Below is a small trained network, with its code and all its weights. Each question gives an input and a class and asks what happens when units are switched off, that is, made to give their printed mean instead of their output.

import numpy as np


def w(rows, s, z=0):
    codes = np.array(rows[::2]) - 128.0
    scale = np.full(codes.shape[1], s)
    scale[-1] = z or s
    return codes * scale


def norm(h):
    return h / np.sqrt((h * h).mean(-1, keepdims=True) + 1e-5)


def f(y):
    return y / 2 * (1 + np.tanh(0.7978845608 * (y + 0.044715 * y**3)))


def log_softmax(a):
    a = a - a.max(-1, keepdims=True)
    return a - np.log(np.exp(a).sum(-1, keepdims=True))


def net(x, mask):
    res = np.array(x, float).reshape(1, 4) / 4 @ E
    u = 0
    for l in range(4):
        y = f(norm(res) @ A[l][:, :-1].T + A[l][:, -1])
        res = res + np.where(mask[u : u + 13], y, B[l][:, -1]) @ B[l][:, :-1]
        u += 13
    return log_softmax(norm(res)[-1] @ U[:, :-1].T + U[:, -1])


A, B = {}, {}
E = w([
[137,169,83,134,125,159,103,89,158,76,244,251],'x0',
[69,83,227,202,101,141,88,147,213,90,126,131],'x1',
[67,157,159,160,52,140,206,73,112,202,108,160],'x2',
[177,200,128,182,164,89,113,78,174,164,172,54],'x3',
],0.003)
A[0] = w([
[103,102,205,159,112,124,49,105,169,126,125,153,16],'L0N1',
[228,175,40,49,138,178,183,116,44,147,122,105,137],'L0N2',
[160,207,126,190,156,2,144,68,198,143,152,84,97],'L0N3',
[84,166,137,164,64,180,185,102,149,192,92,197,160],'L0N4',
[135,82,199,152,155,110,158,181,41,166,55,27,102],'L0N5',
[155,148,104,210,149,136,129,143,108,138,115,125,7],'L0N6',
[194,177,108,82,165,199,193,121,92,157,129,124,35],'L0N7',
[164,122,149,171,128,7,133,112,126,143,174,112,19],'L0N8',
[150,55,143,156,130,100,160,132,78,135,121,63,25],'L0N9',
[165,71,81,112,165,116,16,206,143,73,171,107,163],'L0N10',
[196,177,167,140,111,97,131,122,146,140,128,104,5],'L0N11',
[74,90,239,181,81,174,111,234,190,92,202,97,55],'L0N12',
[109,156,90,153,136,197,91,122,142,122,212,213,40],'L0N13',
],0.0025,0.0021)
B[0] = w([
[134,110,87,125,138,75,130,102,90,123,106,145,122],'L0N1',
[124,83,105,166,70,49,73,89,140,117,95,159,246],'L0N2',
[161,108,144,148,116,227,72,119,68,130,117,159,183],'L0N3',
[251,135,101,154,109,176,135,146,163,84,98,113,226],'L0N4',
[86,230,116,87,88,162,78,84,156,73,154,133,208],'L0N5',
[79,89,125,95,135,127,148,171,115,148,166,128,73],'L0N6',
[104,71,144,156,97,67,94,127,116,106,145,120,122],'L0N7',
[108,81,157,123,148,191,99,175,51,145,110,181,90],'L0N8',
[143,155,154,88,146,133,132,112,139,109,120,163,97],'L0N9',
[170,164,132,174,25,182,213,127,162,144,100,120,253],'L0N10',
[76,35,101,93,161,213,105,147,100,179,126,160,81],'L0N11',
[158,70,63,143,117,25,96,71,96,134,104,161,204],'L0N12',
[88,194,162,74,110,128,105,116,136,115,87,102,190],'L0N13',
],0.0031,0.0018)
A[1] = w([
[90,158,229,90,103,252,123,172,168,104,165,98,107],'L1N1',
[67,96,188,158,146,139,125,177,197,143,151,130,8],'L1N2',
[163,108,109,84,204,120,95,237,167,91,155,90,31],'L1N3',
[81,130,94,133,170,135,142,116,130,111,214,184,35],'L1N4',
[55,115,140,141,102,127,187,80,81,193,150,139,71],'L1N5',
[145,163,116,145,214,98,134,78,163,198,192,62,89],'L1N6',
[105,57,133,71,113,169,175,184,95,76,101,168,74],'L1N7',
[180,144,112,146,98,101,104,130,165,82,75,147,156],'L1N8',
[173,129,100,100,235,105,88,237,153,77,116,128,60],'L1N9',
[68,110,181,82,172,108,137,175,78,178,105,45,21],'L1N10',
[72,158,156,170,124,141,233,111,106,205,122,152,22],'L1N11',
[73,52,104,61,120,139,144,142,65,100,116,159,49],'L1N12',
[69,77,136,57,118,162,145,202,92,115,120,193,68],'L1N13',
],0.0036,0.0013)
B[1] = w([
[161,122,53,105,144,59,135,86,74,166,147,125,170],'L1N1',
[189,108,99,111,127,28,92,138,89,129,127,145,124],'L1N2',
[188,75,121,126,45,169,202,168,170,139,134,123,149],'L1N3',
[88,176,159,67,123,111,103,222,195,156,83,110,154],'L1N4',
[188,100,109,126,119,145,143,202,153,93,154,97,140],'L1N5',
[127,100,189,138,159,156,77,251,59,191,136,160,179],'L1N6',
[168,138,159,187,187,173,87,144,88,197,163,101,199],'L1N7',
[99,114,100,95,127,183,131,56,108,142,168,90,252],'L1N8',
[159,100,115,174,28,163,253,169,121,141,116,122,166],'L1N9',
[107,207,119,98,174,147,134,178,190,90,85,187,133],'L1N10',
[195,68,114,112,57,174,167,160,143,128,144,102,147],'L1N11',
[150,135,150,132,188,125,89,164,113,210,165,127,159],'L1N12',
[163,159,177,190,186,157,65,138,104,180,147,130,176],'L1N13',
],0.0036,0.002)
A[2] = w([
[97,149,82,127,112,177,83,32,83,113,131,99,161],'L2N1',
[82,108,155,90,137,95,157,165,136,137,47,26,109],'L2N2',
[125,119,173,120,158,134,145,165,115,157,56,68,87],'L2N3',
[187,163,63,43,148,27,164,164,39,174,145,151,96],'L2N4',
[71,143,160,79,197,93,176,171,135,120,70,55,24],'L2N5',
[73,89,127,34,80,137,154,120,118,98,113,143,93],'L2N6',
[65,35,208,199,141,49,95,141,203,47,117,143,2],'L2N7',
[120,100,71,127,123,185,93,26,74,107,132,113,178],'L2N8',
[53,169,115,116,166,176,134,96,142,60,208,175,96],'L2N9',
[8,136,121,87,103,82,219,65,110,109,89,174,71],'L2N10',
[118,95,212,207,152,77,124,111,254,114,152,118,56],'L2N11',
[146,180,40,26,153,44,183,150,59,175,140,129,103],'L2N12',
[135,121,188,195,176,159,82,211,57,191,129,185,64],'L2N13',
],0.0032,0.0014)
B[2] = w([
[123,72,158,127,181,90,157,183,146,140,99,136,241],'L2N1',
[124,184,94,94,163,118,107,142,188,112,144,255,191],'L2N2',
[120,169,99,112,141,159,111,142,155,107,186,192,163],'L2N3',
[58,58,150,171,94,100,32,86,115,119,73,140,217],'L2N4',
[106,181,148,80,104,135,122,155,147,108,129,185,107],'L2N5',
[165,152,130,185,145,116,113,136,126,144,136,130,116],'L2N6',
[91,83,74,133,119,67,72,54,56,124,80,125,203],'L2N7',
[76,82,166,107,168,95,137,166,147,148,104,110,253],'L2N8',
[137,178,126,86,185,94,154,195,157,131,62,165,220],'L2N9',
[182,116,139,146,157,136,109,176,116,124,205,79,131],'L2N10',
[91,111,82,99,130,108,96,137,30,150,90,127,199],'L2N11',
[64,69,120,174,127,66,77,63,105,57,133,131,219],'L2N12',
[145,131,131,124,186,152,90,150,86,178,170,78,217],'L2N13',
],0.0039,0.0015)
A[3] = w([
[190,224,134,62,175,193,194,161,151,151,158,131,83],'L3N1',
[88,161,143,125,99,153,126,114,97,152,65,39,74],'L3N2',
[126,108,178,122,218,90,174,149,151,163,130,65,167],'L3N3',
[109,107,206,191,86,135,72,89,166,112,110,131,40],'L3N4',
[133,139,166,148,84,138,204,113,112,153,127,151,78],'L3N5',
[121,144,148,135,178,206,85,166,82,173,130,127,97],'L3N6',
[134,158,112,112,155,97,135,115,158,111,218,218,79],'L3N7',
[130,143,160,134,67,164,201,95,124,167,153,112,27],'L3N8',
[166,99,103,125,131,152,114,173,156,51,149,71,90],'L3N9',
[169,210,170,185,183,129,85,116,96,182,182,34,8],'L3N10',
[89,252,137,40,159,110,107,149,171,72,93,190,71],'L3N11',
[99,107,200,106,178,75,177,179,151,140,76,61,168],'L3N12',
[149,90,129,122,149,182,112,192,96,143,102,164,159],'L3N13',
],0.0041,0.0014)
B[3] = w([
[69,61,71,150,126,39,62,123,92,96,85,98,227],'L3N1',
[156,149,95,111,172,121,58,191,185,58,148,187,133],'L3N2',
[80,97,156,144,160,117,220,71,142,99,209,149,135],'L3N3',
[137,137,48,35,164,118,138,155,68,121,132,130,144],'L3N4',
[201,107,73,110,136,161,121,165,156,68,162,70,135],'L3N5',
[155,132,175,144,188,160,105,120,120,132,187,230,186],'L3N6',
[100,175,162,60,151,128,90,201,167,112,20,69,182],'L3N7',
[167,111,121,120,100,222,137,158,117,68,141,75,137],'L3N8',
[126,160,137,130,63,213,213,97,95,146,125,124,144],'L3N9',
[109,106,187,68,202,209,108,144,83,173,183,254,172],'L3N10',
[119,201,157,78,152,107,160,197,238,99,118,160,253],'L3N11',
[109,131,141,118,170,79,200,96,162,128,200,132,133],'L3N12',
[133,155,181,106,158,146,142,70,148,168,198,105,175],'L3N13',
],0.0036,0.0032)
U = w([
[99,204,136,75,142,102,115,178,205,99,88,151,133],'0',
[89,66,92,150,108,47,74,57,69,119,88,120,133],'1',
[140,126,186,127,183,187,98,134,86,185,189,163,132],'2',
[183,115,102,143,48,184,198,135,142,102,132,58,129],'3',
[78,109,170,139,171,79,220,92,153,129,177,88,114],'4',
[19,214,182,172,101,86,192,212,10,148,168,6,4],'5',
],0.012,0.021)

Each question gives the input, the list of numbers given to net, and the class t.
The units are the neurons (one row each of A and B). Each row of codes is followed by its name. A weight is (code - 128) times the scale printed after its matrix; where a second scale follows, it is the last column's (A, B and U).
mask holds one flag per neuron, layer by layer. A switched-off neuron (its flag False) gives its mean, the last column of its row in B, instead of its output. The means were averaged over made-up inputs and are rounded, as every weight is.
A unit's drop is (log p(t) with every unit on - log p(t) with that unit switched off) / (log p(t) with every unit on - log p(t) with every unit switched off).
The circuit of an input: a set's keep is (log p(t) with only the set's units on - log p(t) with every unit switched off) / (log p(t) with every unit on - log p(t) with every unit switched off). Starting from the 12 units with the biggest drops (on a tie, the unit counted first), units are removed one at a time, each time the one whose removal leaves the highest keep (on an exact tie, the one counted first), for as long as the keep stays at least 0.8.
circuit, biggest first: the units of the circuit, biggest drop first
most important unit: the unit with the biggest drop
top k neurons: the k neurons with the biggest drops, biggest first
k most important neurons of layer l: the k neurons of layer l with the biggest drops, biggest first
input [4,4,8,7], class 3: top neuron	[L1N11]
input [-8,4,8,-4], class 0: circuit, biggest first	[L2N2; L1N10]
input [6,-3,-7,-4], class 3: circuit, biggest first	[L1N9; L1N3; L3N9]
input [-2,4,6,-7], class 2: circuit, biggest first	[L1N7; L1N13; L2N13]
input [-6,8,-4,-4], class 1: top 2 neurons	[L2N7; L0N12]
input [-3,-3,-4,-2], class 3: top 2 neurons	[L1N9; L0N12]
input [3,1,-3,4], class 2: top 4 neurons	[L1N6; L0N5; L3N10; L0N2]
input [7,-4,3,-7], class 0: top 3 neurons	[L1N6; L2N9; L0N3]
input [6,-4,2,-6], class 0: 2 most important neurons of layer 1	[L1N6; L1N4]
input [0,7,8,-3], class 3: 2 most important neurons of layer 0	[L0N2; L0N4]
input [-7,-4,2,-8], class 2: top 4 neurons	[L1N7; L1N13; L1N12; L2N13]
input [-4,-6,-8,-4], class 3: top 2 neurons	[L1N3; L1N9]
input [-6,7,-3,5], class 1: 3 most important neurons of layer 2	[L2N7; L2N11; L2N9]
input [1,8,-2,-7], class 1: circuit, biggest first	[L2N7]
input [-6,-7,8,-1], class 3: 2 most important neurons of layer 1	[L1N11; L1N1]
input [3,0,0,2], class 4: top 2 neurons	[L2N1; L0N3]
input [2,0,1,-3], class 4: top 3 neurons	[L0N4; L0N8; L0N11]
input [3,1,-2,2], class 4: 2 most important neurons of layer 0	[L0N10; L0N13]
input [-8,0,7,-3], class 0: top 3 neurons	[L2N2; L0N10; L1N10]
input [4,6,5,-3], class 1: most important unit	L0N10
input [-6,7,-1,2], class 1: top 2 neurons	[L2N7; L0N12]
input [-8,0,8,-1], class 0: 3 most important neurons of layer 2	[L2N2; L2N5; L2N3]
input [-1,-5,-5,6], class 2: top 2 neurons	[L1N6; L0N12]
input [2,-1,1,4], class 2: 2 most important neurons of layer 0	[L0N5; L0N10]
input [-4,-4,2,4], class 0: top 4 neurons	[L0N12; L1N7; L1N1; L1N13]
input [-1,4,-1,-5], class 2: top 2 neurons	[L1N7; L0N2]
input [3,0,0,0], class 4: 2 most important neurons of layer 1	[L1N1; L1N10]
input [-4,-2,5,2], class 3: most important unit	L1N11
input [-1,5,8,8], class 2: 2 most important neurons of layer 0	[L0N10; L0N2]
